Each row has a name. After each piece below comes the name of the row it's from, unless a question asks for something else. Each question is about the rows just above it. Places in a row count from 0.

K869: [140 134 121 120 138]
K503: [169 175 150 149 149]
K778: [147 119 131 113 143]
K126: [138 154 159 166 138]
K304: [212 186  91  89 148]
K86: [ 93 109 162 161 103]
K336: [150 155 153 161 140]
K740: [156 137 118 111 148]
The one value in K503 and K336: -> [150]
Where in the named rows is [212]? -> K304, 0
Row and place of [118] in the named rows: -> K740, 2
Where in the named rows is [147]? -> K778, 0

K778: [105 124 100 128 129 102 165 124 138 146 146 127  94 117 126 147 143 108
 102 104 142 133 135  96 131 136 146 150 155]
K501: [121 144 145 120 154 120 165 166 104 143 135 118 150  79 136 107 128 112
 121 135 123 147 111 102 104 139 130 137 134]
K270: [106 140  98 123 115 151 125  93 132 125 129 134 142 151 118 150 119 130
 124 138 147 115 126 114 153 133 135 138 127]
K336: [137 119 144 143 145 146 108 140 143 128 110 143 142 120 131 117 114 137
 133 163 135 139 136 139 135 104 119 124 133]
K86: [ 78 124 108 135 152 141 108 147 136 139 127 141 134 107 138 134 138 134
 120 133 136 141 103 112 113 130 141 126 135]
K706: [153 136 155 119 146 120 129 173 131 124 126 138 161 130 130 101 145 124
 126 130 126 144 120 130 130 146 148 135 149]
K173: [117 107 110 132 130 111 120 122 148 148 121 129 119 141 141 147 130 123
 130 137 132 117 120 149 142 126 121 132 146]
K869: [124 116 138 129 152 156 138 152 105 125 131 148 142  50 144  86 120 139
 110 132 141 140 111 111 105  95 133 129 125]
K503: [137 157 139 131 137 115 156 129 118 143 143 144 129  89 131 133 119 114
 146 118 127 129 126 110 105 148 133 136 118]
Where do [137 157 139 131 137 115 156 129 118 143 143 144 129  89 131 133 119 114
 146 118 127 129 126 110 105 148 133 136 118] appear? -> K503
[137 119 144 143 145 146 108 140 143 128 110 143 142 120 131 117 114 137
 133 163 135 139 136 139 135 104 119 124 133] -> K336
Where do [153 136 155 119 146 120 129 173 131 124 126 138 161 130 130 101 145 124
 126 130 126 144 120 130 130 146 148 135 149] appear? -> K706
Where do [106 140  98 123 115 151 125  93 132 125 129 134 142 151 118 150 119 130
 124 138 147 115 126 114 153 133 135 138 127] appear? -> K270
[124 116 138 129 152 156 138 152 105 125 131 148 142  50 144  86 120 139
 110 132 141 140 111 111 105  95 133 129 125] -> K869

K501: [178 201 185 163]
K126: [111 102 112 152]
K706: [169 147 158 156]
K740: [169 156 167 133]
K869: [153 156  93 125]
K304: [169 156 112 159]
K336: [157 156 130 133]
[169 156 112 159] -> K304
[159] is at row and place -> K304, 3
Where in the named rows is [185]? -> K501, 2

K503: [139 167 145 123  84 119 124 101 117 143 127 139 123 117 138 124 126 167
 142 100 168 122 114 111 145 139]
K778: [121 107  55 120 106 131 121 108 143 139 112 109 135 130 115 103 121 139
  87 106 142 132 152 136 120 126]
K126: [119  95 127 133  90 117 118 113 124 147  93 126 101 106 132  88 131 145
 111 169 107 125 113 132 114 148]
K86: [137 127  77 120 118 123 134 129 164 130 131 147  97  95 132 142 125 127
 162 146 142 157 141 117 133 136]
K304: [139 141 117 122 121 125 118 101 150 114 153 140 134 116 109 102  98 146
 150 100 106 149 113 136 124 142]
K501: [137 107  77 120 118 123 134 129 164 130 131 147  97  95 132 142 125 127
 162 146 106 149 141 136 124 132]
[137 127  77 120 118 123 134 129 164 130 131 147  97  95 132 142 125 127
 162 146 142 157 141 117 133 136] -> K86
Which row holds [137 107  77 120 118 123 134 129 164 130 131 147  97  95 132 142 125 127
 162 146 106 149 141 136 124 132]? -> K501
[139 141 117 122 121 125 118 101 150 114 153 140 134 116 109 102  98 146
 150 100 106 149 113 136 124 142] -> K304
[121 107  55 120 106 131 121 108 143 139 112 109 135 130 115 103 121 139
  87 106 142 132 152 136 120 126] -> K778

K304: [164 215 193 203 198 191 204 202 201 198 199]
K869: [216 228 185 178 176 171 166 157 155 153 153]
K740: [108 204  93  92  71  53  63  66  67  74  83]
The one value in K304 and K740: -> [204]
Where in the named rows is [93]? -> K740, 2

K126: [123 127 124 147 132 121 125 123 135 123 143 125 171 139 140 133 142 132]
K304: [131 150 161 101 184 159 135 159 122 125 116 151 155 169 147 147 123 151]
K86: [134 141 118 123  95 127 126 124 122 134 118 125 151  92 147 112 144 147]
K706: [125 117 122 113 121 130 121 115 120 117 115 117  47 123  93 121  95 102]
K173: [123 127 124 147 132 121  92 123 135 123 143 125 171 139 140 133 142 126]
K501: [124 139 111  98 100 129 113 109 104 107  96 109 134  93 134 106 120 135]
K270: [122 117 115 137 111 110 122 114 130  93 132 118 113 120 116 122 124 115]
K869: [145 146 134 103 112 153 138 140 119 146 106 136 104  99 135 118 126 145]
K778: [121 135 103 125  92 115 110  99 115 102 116 102 162  99 142 110 133 135]
K740: [128 135 131 124 129 128 124 133 123 121 126 132 150 126 140 129 135 138]
Shared by K501 and K778: -> [135]
Row and place of [161] in the named rows: -> K304, 2

